Below are the code and all the weights of a small trained network. Each question names an input and a target symbol and asks about switching units off, where a switched-off unit gives its printed mean instead of its output.

import numpy as np


def w(rows, s, z=0):
    codes = np.array(rows[::2]) - 128.0
    scale = np.full(codes.shape[1], s)
    scale[-1] = z or s
    return codes * scale


def norm(h):
    return h / np.sqrt((h * h).mean(-1, keepdims=True) + 1e-5)


def f(y):
    return y / 2 * (1 + np.tanh(0.7978845608 * (y + 0.044715 * y**3)))


def softmax(a):
    e = np.exp(a - a.max(-1, keepdims=True))
    return e / e.sum(-1, keepdims=True)


def log_softmax(a):
    a = a - a.max(-1, keepdims=True)
    return a - np.log(np.exp(a).sum(-1, keepdims=True))


def net(x, mask):
    ids = ['ΘΛΨεξστφ'.index(c) for c in x.split()]
    T = len(ids)
    res = E[ids] + P[:T]
    r = norm(res)
    for j in range(3):
        rows = slice(2 * j, 2 * j + 2)
        q, k, v = (r @ M[0][rows].T for M in (Q, K, V))
        z = softmax(np.where(np.tri(T) > 0, q @ k.T / 2**0.5, -1e9)) @ v
        o = O[0][rows]
        res = res + np.where(mask[j], z, o[:, -1]) @ o[:, :-1]
    y = f(norm(res) @ A[0][:, :-1].T + A[0][:, -1])
    res = res + np.where(mask[3:11], y, B[0][:, -1]) @ B[0][:, :-1]
    return log_softmax(norm(res)[-1] @ U[:, :-1].T + U[:, -1])


Q, K, V, O, A, B = {}, {}, {}, {}, {}, {}
E = w([
[86,158,202,174,119,80,145,59,113],'Θ',
[173,94,76,151,102,71,201,50,125],'Λ',
[195,72,210,113,51,86,102,116,128],'Ψ',
[87,93,157,139,216,153,35,73,96],'ε',
[184,111,166,135,96,180,222,77,155],'ξ',
[130,73,111,127,126,200,96,98,6],'σ',
[191,225,94,84,74,152,141,91,114],'τ',
[113,155,63,204,50,119,85,153,91],'φ',
],0.015)
P = w([
[225,167,191,251,130,121,109,56,84],'0',
[203,159,166,225,129,119,121,70,93],'1',
[185,151,154,207,124,125,126,71,103],'2',
[161,142,150,192,114,125,129,70,114],'3',
[142,139,149,177,110,124,135,75,118],'4',
[124,136,150,163,103,123,141,80,121],'5',
[108,132,144,152,99,125,143,87,133],'6',
[97,129,136,139,94,129,144,100,138],'7',
[82,124,134,126,91,128,151,111,143],'8',
[74,120,123,110,85,134,151,115,153],'9',
[57,117,121,95,81,132,155,123,160],'10',
[40,114,118,81,82,130,159,135,162],'11',
[25,108,114,69,74,130,163,139,172],'12',
[2,109,112,56,67,136,161,143,186],'13',
],0.01)
Q[0] = w([
[136,145,118,136,170,74,105,175,134],'h1',
[116,149,107,136,167,168,132,121,126],'h1',
[137,85,188,158,38,79,198,31,183],'h2',
[97,73,149,111,112,135,126,54,109],'h2',
[131,154,152,123,51,65,144,52,149],'h3',
[159,178,106,150,169,152,138,253,154],'h3',
],0.041)
K[0] = w([
[208,164,145,196,165,94,125,79,122],'h1',
[143,105,120,183,167,114,75,117,111],'h1',
[25,154,95,44,80,139,139,181,153],'h2',
[113,59,91,83,117,114,158,134,186],'h2',
[2,182,79,80,100,178,87,177,118],'h3',
[150,231,139,200,127,142,77,99,63],'h3',
],0.029)
V[0] = w([
[125,149,111,107,196,180,186,100,108],'h1',
[94,125,31,188,120,6,120,114,103],'h1',
[150,32,189,95,233,81,168,109,172],'h2',
[69,73,104,221,143,161,73,182,117],'h2',
[178,155,192,32,218,182,160,104,120],'h3',
[118,107,113,116,74,133,101,172,6],'h3',
],0.022)
O[0] = w([
[158,197,123,165,71,68,191,162,177,126],'h1',
[48,123,140,113,48,71,109,172,60,125],'h1',
[124,54,244,181,254,151,233,56,91,6],'h2',
[124,67,80,235,79,210,165,132,143,38],'h2',
[42,120,42,30,152,46,90,120,250,28],'h3',
[66,221,101,153,102,128,161,82,72,165],'h3',
],0.0079,0.021)
A[0] = w([
[106,170,143,152,106,114,129,101,119,166],'n1',
[144,187,93,92,114,122,159,136,161,59],'n2',
[132,121,54,179,11,251,132,163,80,93],'n3',
[111,169,99,158,189,123,153,152,79,101],'n4',
[120,154,105,103,163,143,182,66,160,67],'n5',
[42,40,107,76,158,95,110,159,128,3],'n6',
[139,139,141,139,86,100,188,197,119,141],'n7',
[188,90,98,197,175,176,167,114,231,87],'n8',
],0.028,0.0058)
B[0] = w([
[130,116,96,122,131,152,135,158,148,176],'n1',
[144,97,112,79,129,131,135,104,64,173],'n2',
[121,138,163,254,61,19,118,157,68,251],'n3',
[77,114,121,120,96,166,106,113,129,146],'n4',
[71,144,117,180,110,171,101,145,141,166],'n5',
[181,45,152,143,58,131,118,78,190,151],'n6',
[77,134,136,120,168,106,136,127,186,163],'n7',
[217,228,127,143,193,137,152,106,183,160],'n8',
],0.034,0.026)
U = w([
[155,84,98,130,145,188,112,254,122,54],'Θ',
[47,113,148,96,177,85,166,185,169,137],'Λ',
[125,92,188,120,183,167,136,78,23,109],'Ψ',
[143,51,119,130,70,142,114,70,203,145],'ε',
[167,228,110,155,156,169,123,99,173,187],'ξ',
[20,137,80,148,97,234,88,89,117,141],'σ',
[146,150,64,28,99,116,86,133,82,252],'τ',
[110,165,124,209,65,71,93,141,77,135],'φ',
],0.0076,0.0015)

Each question gives the input, a string of symbols that net reads in full, and the target symbol t.
The units are the heads (2 rows each of Q, K, V and O) and the neurons (one row each of A and B). Each row of codes is followed by its name. A weight is (code - 128) times the scale printed after its matrix; where a second scale follows, it is the last column's (O, A, B and U).
mask holds one flag per unit, heads first, then neurons. A switched-off unit (its flag False) gives its mean, the last column of its rows in O or B, instead of its output. The means were averaged over made-up inputs and are rounded, as every weight is.
A unit's drop is (log p(t) with every unit on - log p(t) with that unit switched off) / (log p(t) with every unit on - log p(t) with every unit switched off).
The circuit of an input: a set's keep is (log p(t) with only the set's units on - log p(t) with every unit switched off) / (log p(t) with every unit on - log p(t) with every unit switched off). Starting from all 11 units, units are removed one at a time, each time the one whose removal leaves the highest keep (on an exact tie, the one counted first), for as long as the keep stays at least 0.8.
units of the circuit, in order: the units of the circuit, biggest drop first
most important unit: the unit with the biggest drop
top k neurons: the k neurons with the biggest drops, biggest first
which heads matter: for each layer, one digit per head in row order, 1 if its drop is at least 0.15 and else 0, layers parted by /
drop when u is switched off: that unit's drop, to one decimal
input φ Λ ξ Ψ τ ε Ψ Ψ σ, target σ: top 2 neurons => [n3 n4]
input φ Λ Λ Ψ τ φ Ψ Λ φ ξ Λ Λ Λ, target Λ: most important unit => h2
input τ ε ε, target ξ: which heads matter => 011
input Θ Λ Θ ε φ Ψ ε ξ ξ Λ Ψ, target ξ: units of the circuit, in order => [h1 n3 n8]
input ξ Ψ ε ξ Λ φ Λ Λ φ Ψ σ ε, target σ: units of the circuit, in order => [h2 n3 n4]
input τ Ψ Θ τ Λ Θ σ φ Θ ε, target Ψ: units of the circuit, in order => [h2 n3]
input Λ ξ ε ε σ Λ σ ε ξ, target σ: which heads matter => 110
input φ φ Λ τ Λ Λ, target τ: units of the circuit, in order => [h2 n3]
input ε ε Θ ξ σ σ σ, target ε: which heads matter => 001
input σ ξ φ Λ ξ Ψ ε σ Λ, target σ: which heads matter => 010
input ξ σ Λ τ Ψ Λ ξ ξ σ φ ξ Λ ε Λ, target ε: units of the circuit, in order => [h3 n6 n3]
input Θ Ψ Θ Ψ Θ Θ Ψ, target Ψ: which heads matter => 010
input Λ ε ε Λ, target ε: which heads matter => 001
input Λ ε Ψ ε Λ φ Λ σ σ ε Λ, target σ: top 2 neurons => [n5 n3]
input φ ε ε τ Λ Ψ Θ, target Ψ: most important unit => n3
input ε ξ Ψ Λ φ τ ε σ Λ σ, target Ψ: drop when n5 is switched off => 0.1
input ε Λ ε Ψ ξ Θ, target ξ: drop when h1 is switched off => 0.9
input Ψ φ Θ ξ ε Θ Λ ε ε ξ ε Ψ ξ, target ξ: drop when n7 is switched off => 0.0
